Here is a tiny trained network, its code and every weight. The questions are about switching its units off for an input and a class, where a switched-off unit gives its printed mean instead of its output.

import numpy as np


def w(rows, s, z=0):
    codes = np.array(rows[::2]) - 128.0
    scale = np.full(codes.shape[1], s)
    scale[-1] = z or s
    return codes * scale


def norm(h):
    return h / np.sqrt((h * h).mean(-1, keepdims=True) + 1e-5)


def f(y):
    return np.maximum(y, 0)


def log_softmax(a):
    a = a - a.max(-1, keepdims=True)
    return a - np.log(np.exp(a).sum(-1, keepdims=True))


def net(x, mask):
    res = np.array(x, float).reshape(1, 4) / 4 @ E
    u = 0
    for l in range(3):
        y = f(norm(res) @ A[l][:, :-1].T + A[l][:, -1])
        res = res + np.where(mask[u : u + 6], y, B[l][:, -1]) @ B[l][:, :-1]
        u += 6
    return log_softmax(norm(res)[-1] @ U[:, :-1].T + U[:, -1])


A, B = {}, {}
E = w([
[2,50,135,89,161,110,92,102],'x0',
[126,136,2,166,159,102,147,154],'x1',
[129,125,131,127,131,122,124,134],'x2',
[128,126,129,127,127,126,128,130],'x3',
],0.0076)
A[0] = w([
[137,172,206,120,95,179,156,97,30],'L0N0',
[106,114,202,111,96,137,107,128,29],'L0N1',
[178,125,255,110,98,102,128,156,4],'L0N2',
[152,142,136,111,133,177,107,82,25],'L0N3',
[112,133,219,110,140,145,126,106,39],'L0N4',
[109,104,157,127,98,153,144,102,39],'L0N5',
],0.013,0.0024)
B[0] = w([
[74,81,65,187,136,188,16,79,229],'L0N0',
[158,166,245,99,190,49,235,201,220],'L0N1',
[127,84,14,241,121,247,2,39,254],'L0N2',
[186,115,120,218,93,176,98,112,156],'L0N3',
[160,159,175,40,60,34,253,208,227],'L0N4',
[162,182,171,43,120,117,175,108,172],'L0N5',
],0.0078,0.009)
A[1] = w([
[81,137,116,110,142,149,38,104,4],'L1N0',
[60,83,127,100,153,117,87,138,81],'L1N1',
[143,134,200,88,104,103,174,138,118],'L1N2',
[7,79,111,93,139,136,116,91,82],'L1N3',
[117,181,164,104,131,129,137,150,96],'L1N4',
[63,123,137,91,172,139,95,107,56],'L1N5',
],0.017,0.002)
B[1] = w([
[166,132,124,113,77,194,82,152,215],'L1N0',
[83,205,199,186,185,164,125,120,213],'L1N1',
[157,104,169,3,170,142,86,123,254],'L1N2',
[14,55,102,145,155,36,188,101,251],'L1N3',
[159,139,125,78,65,125,104,170,181],'L1N4',
[177,105,50,145,69,123,113,153,188],'L1N5',
],0.011,0.0093)
A[2] = w([
[149,139,153,9,167,107,143,163,73],'L2N0',
[108,185,132,74,128,117,112,124,5],'L2N1',
[170,218,158,175,142,96,150,168,11],'L2N2',
[207,194,87,128,104,90,183,190,46],'L2N3',
[144,110,173,49,157,128,121,137,133],'L2N4',
[148,152,189,51,110,95,125,156,101],'L2N5',
],0.015,0.0014)
B[2] = w([
[149,47,213,41,108,118,108,129,249],'L2N0',
[168,72,170,152,140,146,185,108,164],'L2N1',
[137,173,56,130,165,97,159,153,175],'L2N2',
[198,245,160,109,162,104,182,165,218],'L2N3',
[143,71,159,48,74,114,151,186,224],'L2N4',
[82,119,207,39,91,113,95,89,226],'L2N5',
],0.011)
U = w([
[183,122,97,199,75,229,39,91,215],'0',
[141,82,218,7,100,110,116,140,81],'1',
[203,254,99,133,167,96,180,173,219],'2',
[2,101,98,176,164,64,160,120,2],'3',
],0.0095,0.00066)

Each question gives the input, the list of numbers given to net, and the class t.
The units are the neurons (one row each of A and B). Each row of codes is followed by its name. A weight is (code - 128) times the scale printed after its matrix; where a second scale follows, it is the last column's (A, B and U).
mask holds one flag per neuron, layer by layer. A switched-off neuron (its flag False) gives its mean, the last column of its row in B, instead of its output. The means were averaged over made-up inputs and are rounded, as every weight is.
A unit's drop is (log p(t) with every unit on - log p(t) with that unit switched off) / (log p(t) with every unit on - log p(t) with every unit switched off).
The circuit of an input: a set's keep is (log p(t) with only the set's units on - log p(t) with every unit switched off) / (log p(t) with every unit on - log p(t) with every unit switched off). Starting from the 12 units with the biggest drops (on a tie, the unit counted first), units are removed one at a time, each time the one whose removal leaves the highest keep (on an exact tie, the one counted first), for as long as the keep stays at least 0.8.
circuit, biggest first: the units of the circuit, biggest drop first
top k neurons: the k neurons with the biggest drops, biggest first
k most important neurons of layer l: the k neurons of layer l with the biggest drops, biggest first
drop of u: that unit's drop, to one decimal
input [-7,4,-4,-4], class 2: 2 most important neurons of layer 0	(L0N4, L0N1)
input [-2,-8,-8,-2], class 0: circuit, biggest first	(L0N2)
input [2,6,-8,1], class 3: 3 most important neurons of layer 0	(L0N4, L0N1, L0N2)
input [-6,4,4,6], class 2: top 3 neurons	(L0N4, L0N1, L1N2)
input [-5,5,-7,3], class 2: top 2 neurons	(L0N4, L1N2)
input [-2,1,-5,-6], class 2: 2 most important neurons of layer 1	(L1N2, L1N3)
input [-3,7,-6,3], class 2: top 2 neurons	(L1N2, L0N2)
input [-4,4,-6,-5], class 2: top 3 neurons	(L0N4, L1N2, L0N1)
input [-8,0,0,8], class 0: 2 most important neurons of layer 0	(L0N4, L0N1)
input [-4,7,-4,1], class 2: top 2 neurons	(L1N2, L0N2)
input [7,6,-5,-7], class 3: drop of L1N3	0.1
input [-8,5,2,2], class 2: drop of L0N1	0.1
input [7,3,3,-4], class 3: drop of L1N3	0.2
input [7,2,-5,-7], class 3: circuit, biggest first	(L1N3)
